Table B holds the same points as the rows below and some others, measured another way and shuffled. Each row below is followed by which row of B it is.
B:
1:   -2  290 -121    4  -97  -87   -5  -47  150  -91  127  203  -18  -40   55   73   82 -107  129   -6  102   27   43   39 -227  195  124  116  -70  -59 -155 -226  -62  125  100  -31  -35
2:  -53   -5  150   63   71  -70   78 -180 -247  -15   52 -107  108   26   21 -133  -35   50  103 -100  -44  -97   39  -60    4   43   80   13   34  132  149  297   63   78  -55  -42   51
3:  112   30  -58   20   -8   67  -68   28 -145   60  112   82    7 -116  -35 -210   23   36  -83 -140 -101  -82  193  -32   72   78  -94 -115   26  -45  137  262  -76   55  105   19   37
4:  -23  -13   71   50  -28   26 -102  -50 -108   59  -46 -141   26    1  128  -68   36   49  -77   13  -42 -161   18  -55   61   31 -113  -41   65  -78  -51  -46  -50   68  -54   43  -71
5:  54  95  20  26 -10 -39 -41  33  -7 -16 -75 -58 -58   7  -7  64 -15  49 -31 -45  28  99 -29 -78 -28  -9 -40 -69 -21   2  -2 -20  60 -22 -39 -14  46
6:  156 -105  -19  151   39  247  -15  -82 -230  157  169  220  -78  -66  -42 -273  116 -130 -177   17 -149 -187  234  -81  190  -22  -10 -367   74  -51  211  359  -56  -85   66  -58   25
7:   65  125   49   56   24  -68   -2  -15  -41   12  -13  -17   29   75   24  -25    8   35  107  -12   48   28   -7   -3 -146   56  -43   12   -7  -25   60  -23   27   27   69   20 -134
8:  -20   71  104   42   -2   -2  -22 -105  -61   69   53  -16   51   76   90  -90   51  -29   46   49  -59 -111   15    9 -100   50  -44    7   68  -38   21  -31  -15   57   52  -18 -129
9:   53  -58  -19   77  -55  -23  -67  -22 -175  -43  -23 -108  -39  -58   55  -20   38   -5  -91  -98    4 -122   50  -50  195   22  -24 -126  -19  -79   -2  103  -37   19  -65  113   25
10:  -81  434 -178   -7   32 -123   71 -172  155 -136  652  544  133 -212  -20 -318   78 -257  116 -135 -206  172  165  165 -333   73  349  224  -91  209   66    5 -142   22  322 -279  141
11:   86   37  -49  -57  -33  -82  -62   66   62  -63   30 -106 -118   32  -18   51  -80   91  -50  -89   37  -27  -36   61    5  -13 -125    9  -46  -99  -23  -52   37  -59   16   85   69
12:  -51  150   -8   44 -211 -280  -20  -42  143 -262  -88  -58 -154  134  135  394  117 -252   71   22  190   57 -223   46  -70   61  158   48 -136 -196 -303 -438   35   32  -49  138  -77
13:   22   22   39   46    1   17  -39  -79 -112   59   28  -96   10  -40   57   -6   39  -47  -67    5  -99  -15   -8  -27  103  -71    5 -110   44   61   24   19   20  -71  -76  -10   17
14:  56 120 -21 -29 -14   9 -37 -44 -12  78  62 -62   9 -58  26  50  22 -35 -15   9 -93  46  -4  32  15 -42 -10 -47  40  84   3 -58  29 -77 -28 -21  14
15:   57  210  -69  -78    8  -71   18  -35   17   17   91  -44   59  -70  -19   48  -51   72  139  -78    8   62   29   62 -116   77   26  108   -5  130   20  -10   46   16   14  -15   43
16:    9  144  -32   43  -78  -64 -130   57  -52  -31 -100  -80   36 -119   91   33   56   34  -61  -95    3   93   15 -101   26   60  -41  -19  -23  -23  -93 -104  -58   94  -41   39  -14
17:  -65   24   71   84  -30   41  -56  -99  -96   18  -12  -23   -8  -39   95  -52   60  -36 -102   12  -56  -75   33 -130   64   16   28  -97   40    5  -57   14  -21   56  -97  -76   63
18:  -72  255 -152   -8  -46  -40  -57  -61  163  -88  199  132    1 -151   98  -16   26  -17    8  -19   28   -2   51   28 -130  103  110  151  -63   28 -203 -266  -98   65    5  -93  101
19:  -61  108  -24   41  -15   -9  -32 -111   25  -36  163   66    0  -56   90  -78   37  -50  -34    7  -41  -82   30    3  -40   28   70   33   -6   11  -87  -99  -56   17  -12  -73   57
20:  -44   59  -61   79   -7  -52  -97   -5   22 -119   58  -23  -46  -83   95  -81  -14   81 -109  -71   49  -47   11  -59   26   10   -7   32  -75  -62 -126 -124  -73   21  -57   -7   91
21:   78   55  -46  -21  -73  -47  -91   60  -10  -24   15  -46  -59  -13   19   -5    3   36  -53  -91    2  -59   38   19   16   62 -122  -22  -14 -131  -18  -11  -33   40   62  100  -13
22:   80   72   62  -77  -25  -52   -2  -47  -66   85   88  -68   35   76  -11  -28   -4  -26   84  -39 -104  -62   19  110  -69   35  -96   12   72  -12  120   89   41    5  115   61  -93
23:  -10  118  -11   49   37  -28   35 -125   47  -27  167   66  -19   36   51  -33    7  -35   73   52   29  -63  -11   55 -118   14   84   46  -22   23  -32 -110   11  -46   13  -64   -3
24:  -30 -219  200  124   96 -127  -74   38 -316 -134 -224 -409  -30   14    0 -109 -157  286 -199 -252   -7   28  -86 -232  276 -173 -119 -134  -48   51  141  349  119  -44 -235   56  219
25:  136   36  -51   82  -26  -61   -9   44  -69  -77  -47    0 -112    8  -37   77   16  -10   -6  -85  105   46   10  -48   51   22    9 -136  -81  -74   33   64   46  -41   -7   79   18
26:   98  -56  149  116   17  -13  -59   83  -95    4 -240 -153 -155  126  -31   93   -7   28 -166  -13    9  163 -121 -177   91 -169 -114 -275   -9  -54   76   57  149 -146 -106    1   28
27:   -4  320 -274 -130  -89  -82   25 -112   98  -73  298  123   87 -257   32   56    9  -29  194 -119   38  -60  150  142 -108  252  198  244  -56  130 -148 -102  -93  142   31  -13  136
28:   76   63   -1   75   -2    1  -28  -30 -105   31   -4  -41   -9  -44   27   27   56  -57  -36  -13  -35   61    0  -47   73  -49   29 -137    1   48   35   17   26  -76  -46    5  -10
29:  -97   72   18    7 -154   71 -173  -51  -96   66  -58  -71   42 -186  163    8  136  -94 -211  -22 -168  -61   73 -151  174   59  -13 -103   91   -7 -174  -75 -111  143 -126  -39   78
30:  129  143  -30  -25  -78   67  -54   13  106  135  -35    4 -101   61   29  193   81 -108   -7  145   -3   33  -39   41  -62   -5  -79 -125   55  -74  -75 -245   47  -96   16   18 -123
31:   30  148   26   94  -29  -47  -21  -62 -113   25   11   41   92   -9   80  -49  109  -75   97  -12   -1    3   48  -24  -87  105   34  -15   11  -14   26  -19  -48   98   72   23 -174
32:   49   90   28   46  -18  -32    3  -74 -156   34    1  -55   45  -62   14   37   59  -75   20  -54  -69   72   18  -46   64   -6   77 -103   20  109   69  105   41  -16  -45   -8   11
33:  -10  139   77  -74    7   17   -8  -84    2  115  106   -7   59   33   13  -80  -22   28   62    9 -115  -52   44   32 -151   59  -68   60   97   58   52   31   29   52   64  -85  -13
34:   94  298 -141  -99  -86  -88   48   -1  179  -54   98  139  -78  -14  -64  201    3  -65  171  -38  109  105   23   80 -219  161   94   87  -62    9  -80 -130   60   34   81  -24   56
35:  -37  151   49 -110  -72    0 -125   21   21   87  -32 -118   50  -62   56   -2  -16   80  -69  -55 -130   19   25  -47  -53   58 -142   51   89   22  -65  -61  -12  107  -12  -46   51
36:   75   13   69  -47   42  -11   85  -96   19   34  148   10 -101  173  -73  -14  -74   -2   82   24   -8 -126  -10  105 -113   -4  -36  -20   31  -24  120  112  120  -89   70  -23   30
37:  -27   20   33  112  -31  -99 -118   -1 -146  -72  -83 -174   49  -64  139  -42   42   53  -78  -93    2  -10  -30  -85  104   -9  -38  -21  -35  -43  -59  -66  -63   52  -75   90  -55
38:   74   81  -52   50   11  -12   -5  -51  -22   -1   80   -7  -43  -35   20   36   21  -41   -3    3    4   16   -8   21   27  -41   49  -73  -26   37   -2  -48   28 -103  -34   -1   18
39:    8   34    0  103   22  -72  -99   35  -61  -88  -16  -86  -12  -40   71 -100  -15  109  -90  -97   29   15  -11  -69   31  -28  -63  -16  -63  -54  -19  -41  -42   -2  -26   35    8
40:   39   45  -60   33  -62  -64  -54  -56  -41  -44  154    6  -11  -13   88  -56   64  -82    0  -36  -16 -155   31  104   26   50  -12   11  -21 -121  -35  -77  -87   12   82  111  -94
41:   63 -262  169  296  111   44  -67    8 -207  -55 -113 -102 -202  137   29 -142    8   13 -313   17   -3  -19  -95 -198  249 -293  -85 -386  -46 -126  122  136   73 -253 -131   -1   38
42: 126 131 -21 -20  34 -64  15   4 -28  25 109   7   9  14 -60 -29 -31  16  81 -76 -36  77  20  77 -91  -9 -30  -5 -10  52 138  81  56 -73 101  15 -27
43:   98  139  -52   37 -138   71  -76   25   76   61  -86   89 -144   -4   40  213  148 -192  -88  106   18   67   -6  -69   11   31    5 -208   17 -112 -138 -213   10  -31  -25   -6  -48
44:  132  104  -98  -11   -4  -57   12   51  120  -78   47   42 -172   53  -74  104  -65   53   30  -42  138   37  -16   38  -87   21  -24  -28  -87  -74  -19  -62   80  -91   28   25   79
45:   -5   65    8   96  -10  -72  -63  -45  -65  -46   43  -34   31   -5  111  -77   48   -5   -3  -29   15  -61   -1   -1  -16   28  -12   13  -28  -68  -35  -94  -64   35   22   50 -100
46:   -3   65   16   23  -50   -2  -63  -34    2    5   28   -1  -30   24   77  -41   32    2  -26    4    7 -122   35  -13  -51   85  -65    1   19 -108  -67  -74  -44   78   26   13  -41
47:    7    9   18  145  -41   -7 -100    7  -95  -48 -105  -47  -48  -25  102  -25   70   14 -111  -25   60  -46   15 -141   81   30  -33 -117  -33 -115  -82  -57  -51   53  -72   39  -30
48:   26   40   28  -31  -73  -50  -59  -13 -151   12  -37 -122   49  -48   32  -29    5   53   13 -134  -35 -101   82  -35   52  130  -78   -4   37  -38   28  149  -25  151    6   84    3
49:   46    6  -73   93  -75   75 -106  -31   -6   19   37   21 -110  -60  110   31  116 -121 -166   74  -17 -103   18  -25  144  -35   -6 -173    0 -120 -130 -179  -74  -74  -60   37  -21
50:   98   72  -84   83    3  -38  -14   20  -36  -76   12   21  -92  -58  -20   39    4    8  -33  -75   76   70   18  -57   50   -8   54 -110  -85    0    5   27   29  -71  -43   14   84
51:   88   95  -34   61  -70   40  -77  -14  -48   71  -14   -3  -40  -59   60  100  130 -157  -88   53  -72   74   -9  -29   95  -54   18 -190   27   -8  -39 -116   -7  -91  -37   16  -59
52:  106   77  -32  -52  -48  -41  -39    8   -3   33   82  -30  -28   33    0    2    0   -2   32  -46  -26  -76   36  101  -43   55 -102   -1   15  -89   38   -4   -2   -2  103   91  -68
53:  -7  79   4  60  -2 -43 -48 -19  -7 -55  16 -19 -31 -18  51 -37  -7  52 -33 -43  35 -10   4 -57 -33  27 -10  -2 -34 -29 -47 -50 -10  25 -24 -22  37
54:  -13   18  143  141   71   14   99 -184  -62   10   90  112  -39  193   34 -104   38  -74  107  112   58 -152    3  -28 -159   44   75  -58   20  -44   72   54   59    0   42  -89  -93
55:  -24  100   75   56  -84  -56  -47  -30   27  -38 -105  -25  -67   93   84  110   64  -54    5   42   73   -8  -59  -78  -87   72  -10  -34   -3 -113 -121 -160   22   79  -29   -1  -62
56:  13  62   1 101  10 -96 -76  12 -74 -76 -20 -89  20 -23  84 -65   4  78 -17 -80  47   8 -19 -42  -3   3 -38  13 -55 -46 -22 -68 -41  22 -10  59 -57
57:  -78  409 -181  -23  -41 -114   39 -180  138  -93  476  369  156 -175   79 -153  107 -208  204  -52  -74   21  131  175 -307  193  276  275  -60  112  -78 -175 -161  125  232 -136  -16
58:  -23   58  -50   35   19 -111   -6  -54    9 -144  164   19  -22    7   44 -136  -62  102   55 -108   98 -162   45   53  -91  102    3  139  -82  -86  -33   -4  -53   73   58   34   39
59:   60  197 -152  -21   31 -146   29  -17    3 -127  163   -5   32 -146  -39   10  -71   82  112 -179   58  116   30   60  -51   39  119  117 -115  146   25   35   22  -33    0    3  138
60:   40   81  -40 -126  -35   27   -9  -34   87   36  123  -12  -93    0  -43   30  -78   53  -11  -30  -34 -102   51   58  -48   55  -65   22   34   -5  -19   30   54  -11    3  -39  155
61:   26   72   72   21  -12  -28  -87   64   30    2  -96  -71  -72   70   21    9  -27   85  -78  -22    9   56  -45  -81  -71  -17 -140  -51    1  -80  -21  -71   46   -3   -2  -17    0
62:   69  105  -90   67   18  -13   -2  -61   41  -16  132   40  -61  -23   43   37   34  -60   12   48   37   -3  -20   59  -14  -45   68  -44  -46    9  -44 -157    5 -134  -17   -1  -14
63:   62   63   19  -14  -25   40  -66   33  -13   54  -10   11  -47   25   -5  -80  -15   89  -35  -43   -5  -84   86  -43  -65   98 -152  -43   37 -104   27   64   -9   82   64    3   -5
64:  -31   58  -40   70   62  -24  -28  -56  103  -90  139   14  -97    9   61  -67  -58   76  -64   22   58  -63  -40    7  -55  -58   15   39  -68  -25  -96 -171   -4  -99  -51  -66   98
65:   38   20  -85   37  -47  -20  -68  -21  -34  -64  115    4  -72  -87   42  -35   29  -42 -108  -70  -26  -77   42   12  117  -10   13  -71  -40  -57  -44  -10  -52  -38  -16   43   84
66: 112 133 -18 -35 -25 -69 -28  65   4   3 -51 -67 -39  10 -42  89 -34  67  41 -80  36 104 -11  -6 -66  35 -75 -19 -21  -5  37   6  69 -11  27  41   1
67:   87  -56  115   62  -59   29  -77   44 -137   47 -137  -47  -91  103    3  -39   49   -8 -106  -38  -21  -78   41 -111   58   39 -163 -204   46 -180   75  150   20   56   36   66  -67
68:  162   34    9   33  -40  -26  -13   58 -124    9  -85  -20  -71   32  -69   44   23   -9    9 -100   27   41   51  -53   37   53  -63 -166  -13  -70  119  185   60    7   45   81  -26
69:   45    7   99  -95   -4   16   37  -66  -44   73   27  -88  -65  102  -67   21  -80   54   26  -33  -54 -107   26   12  -33   37  -85  -41   79   13   95  192  123    3   -9  -26  105
70:    6  112   -4   92  -65  -61  -87   13  -77  -48 -104  -41   16  -56   91   27   73    6  -17  -61   56   35   17 -112    4   88   -5  -39  -31  -58  -78  -74  -46  109  -33   41  -53
71:   -2  182  -30  -27  -16  -56  -46    3  108  -38   95   60  -21   -5   22  -40  -25   50   21  -42   12   18   22   18 -169   76  -37   94  -26  -33  -55 -110  -17   50   75  -49   27
72:   -2   66    3   71  -16   22  -64  -19    6  -17  -23   -7  -74  -31   52   14   24    7 -104   11   13   15   -5 -106   22  -18    0  -94  -16  -21  -80  -81    7  -22  -81  -57   76

 -53 -100 -209  170    2  -50   65  -27 -160   36   38  -56   64  164  239  258 -137 -382 -100  -90  -76   76  -13 -139  -21   27 -212 -243   91 -202
40
 158    7   78  -23   -6   63   48   88   70  -72 -101  157  126   27 -157   27   64  -63  -53  -30    6  -92  -61   71  -79   29  139   53  100  136
5
 -52  -81  140  129   18   52 -176  199  136  -78 -182   53  160  -88 -243  225  -66 -177 -269 -123  119 -325  -57 -201  -12  145   63 -125  239  141
16
 129   84  126   10  -26  256 -119  125  -76   88 -300  154  106  -48  -24   96   61 -191 -239  -27   47 -156 -199  168 -269 -106 -108 -245   50  -27
10
 -44  -55  152 -134 -120   16  -92  166  -71  115 -209  175  132 -196  -41  102  163   94 -108  -21   -4  -98  -67   64 -246  -65  -18 -186   82   94
71
 216  189   24  -97   79  312    7 -144  -60  105 -323   63   98  105 -275 -133  103 -217  -23   60   54 -260 -290  198 -398   91   85   48   -8   42
54
 179 -139  -17  -47   -2 -216 -297  276 -111  180 -365  307 -104 -337  168 -138  278  152 -121 -117  293 -535 -223  124  -83 -212  -28 -316  -99   18
69
 100  215 -106  216  160   25  335 -269  -48 -239  -30   52  -12  275   38  232 -245 -264  198  286  163  320  125   78 -268   39  136  264 -102 -115
60
 149  152 -304  130  110  -64  300 -209 -160 -168  137   61   10  324  121   85 -194 -367  149   50 -141  306  190  -50 -113   65   28  178   31 -103
27
-161  200   38 -297 -271   31 -158   46 -163  265  -48   84  132 -271  272 -232  172  171  -55    8   91  133   22   75 -415  -94  -96  -92  -30   94
64
 -79  -85    5  -53  -95  -37  -14  -79  -13  140   75  -75   55   91 -113  101  129   -2    0 -186 -237  179   40    5   65  159  -59  -30   23   48
31
  21   -9  -23 -164  -33 -148  161  -69  -63   34   55   52   58   25   57  -28  136  146  163   39   51   75   52   41 -185   48  116  159 -147   65
34
  60  111   -4   76   17  221   84 -105  -87    9  -87    4   99  197  -88  191  -70 -317  -82   -5 -150  161  -35   76 -197   64  -85  -54   73  -70
57
 -26   62  -46   47   30 -124  -85   92 -168   25  -68   82  -14  -89  247  130  -36  -80 -126  -42  170  -82   97 -109 -209  -59 -118 -137 -110  -82
65
  53   17 -267   77   53 -233  178 -108 -210  -56  169   59  -51  191  201  137  -76 -183  108  -72 -191  280  248  -92  -14   34  -69   40  -37 -112
9
 -10  343  -96   29  -19  206  320 -365    5 -114  202 -129  139  345   15    2 -205 -275  168  177  -22  535  142   46 -270  177   99  382  -22   -2
41
 100   52   -8  137  100  -64   43  -17   86 -148  -29   50   10   83  -79   87  -72 -110   -9  -10  184  -70   55  -55  -10  109  144  155  -34   63
43
 -62    1   21  -68 -137  -58   -9  -42   36  109   94  -31   52    4   95  -35  112  100   25  -83   32  191   28   60    4   52   -2   43  -79   67
15
   0   60 -118  -84   -8   97  208  -81 -253   25 -101   85  183  116   15  156  -50 -292   27  103 -189   84  -22  -25 -432   17  -54  -77  151  -76
58
  -7  -45   28  -17  -33  -81  149   74 -127  -28    0  105   88   17  192  248    8  -22  -13   47   20  131   71    9 -202  -88  -49  -81  -65  -67
11
 -66  107  -74  227   36   70   94 -188   11  -96    0  -47   46  205 -100  261 -208 -321    8   31  -65  296  112  -51  -51  159   -8   60  121  -48
4
 -64 -221 -230  117  -11 -295  -52   36 -107   56  -33   68  -22  -33   95  137    4 -139    8 -150  -61  -85   24 -171  115   61  -63 -201  157  -48
48
 -51 -146 -217  225   60 -136  119  -48 -104  -70  -36   19   52  140   73  315 -172 -360    2  -11  -48   27   12 -168   -2   74  -61 -150  177 -136
3
 -28  -54 -112  -77  -92  -91 -104  107  -89   84  -70  128  125 -108  -19  -47   64 -111  -84 -152 -116 -136    0 -137  -84   57  -12 -140  248  107
47
 -36  -41   27  -35 -126  -30  -75   35  191   35    1    2  135  -75  -28 -150   76   42  -18  -66  219 -104 -116  -22   48  116  152   78   93  189
26
  39 -216   29   82    2  -80  -32  182 -102   54 -123   93   39  -14  140  294   67 -103 -165 -118   19 -156  -99   -2  -11  -92 -153 -314  -24 -112
52
 164   43  -47   34  -34  -15   54  -24   29  -23  127   55    5  154   51  -23   52  -70  -13 -150  -98  197   72   99  127   25    7   79  -44   45
28
 156  109   -3  382  207 -102 -240  150   51 -230 -274  257 -130  -89 -178  243 -191 -250 -208  -87  174 -219  163 -121   66   28   71  -59  123   49
29
 156  238   32  115  128   83  -84  -35   -2  -97 -228  158  -29    0 -207   35  -63 -156  -69   27  128 -103   57   35 -214   70  114  109    4   81
17
-223   17 -111   36 -129   37   68 -181  -30   88  135 -171  142  148   47  127  -93 -223   13  -50 -129  321   56 -115  -56  186  -95  -12  145  -28
45
   9   61  -26  135  -31 -100    9  -75   79  -36  210  -63  -52  141  134   71  -35  -24   -7 -137   39  317  182    9  189   79  -26  115 -140    5
51
 -11   68   54  109  -74  -25 -103   -5   99   32   71  -31  -30   11  146   30   14   21  -83 -103  172  182   58   69  109   18  -44   15 -134   15
14
  10  125 -142  171   34  -29  -18  -24  -67  -65   23   16   15   77  189   95 -174 -283  -96  -39  123   64   98 -121  -76   34  -70  -31   18  -73
49
-264 -294  -67  -88 -197 -261 -352  247  -87  298 -264  102   93 -439  159  -28  187   91 -148 -150  195 -454 -212 -183  -82  -24 -106 -456  226   64
63
 113  254  -79   38  -16  181  330 -278  -16 -108  254  -85   98  400   99   43 -125 -252  108   66 -128  563  141  135 -121   79   15  289  -96  -52
62
 319  -92  138  100  101   56 -407  386  106   40 -358  211  -14 -182 -110  -68  170 -101 -423 -308  300 -784 -301   18  112  -54   -4 -282   -6  105
32
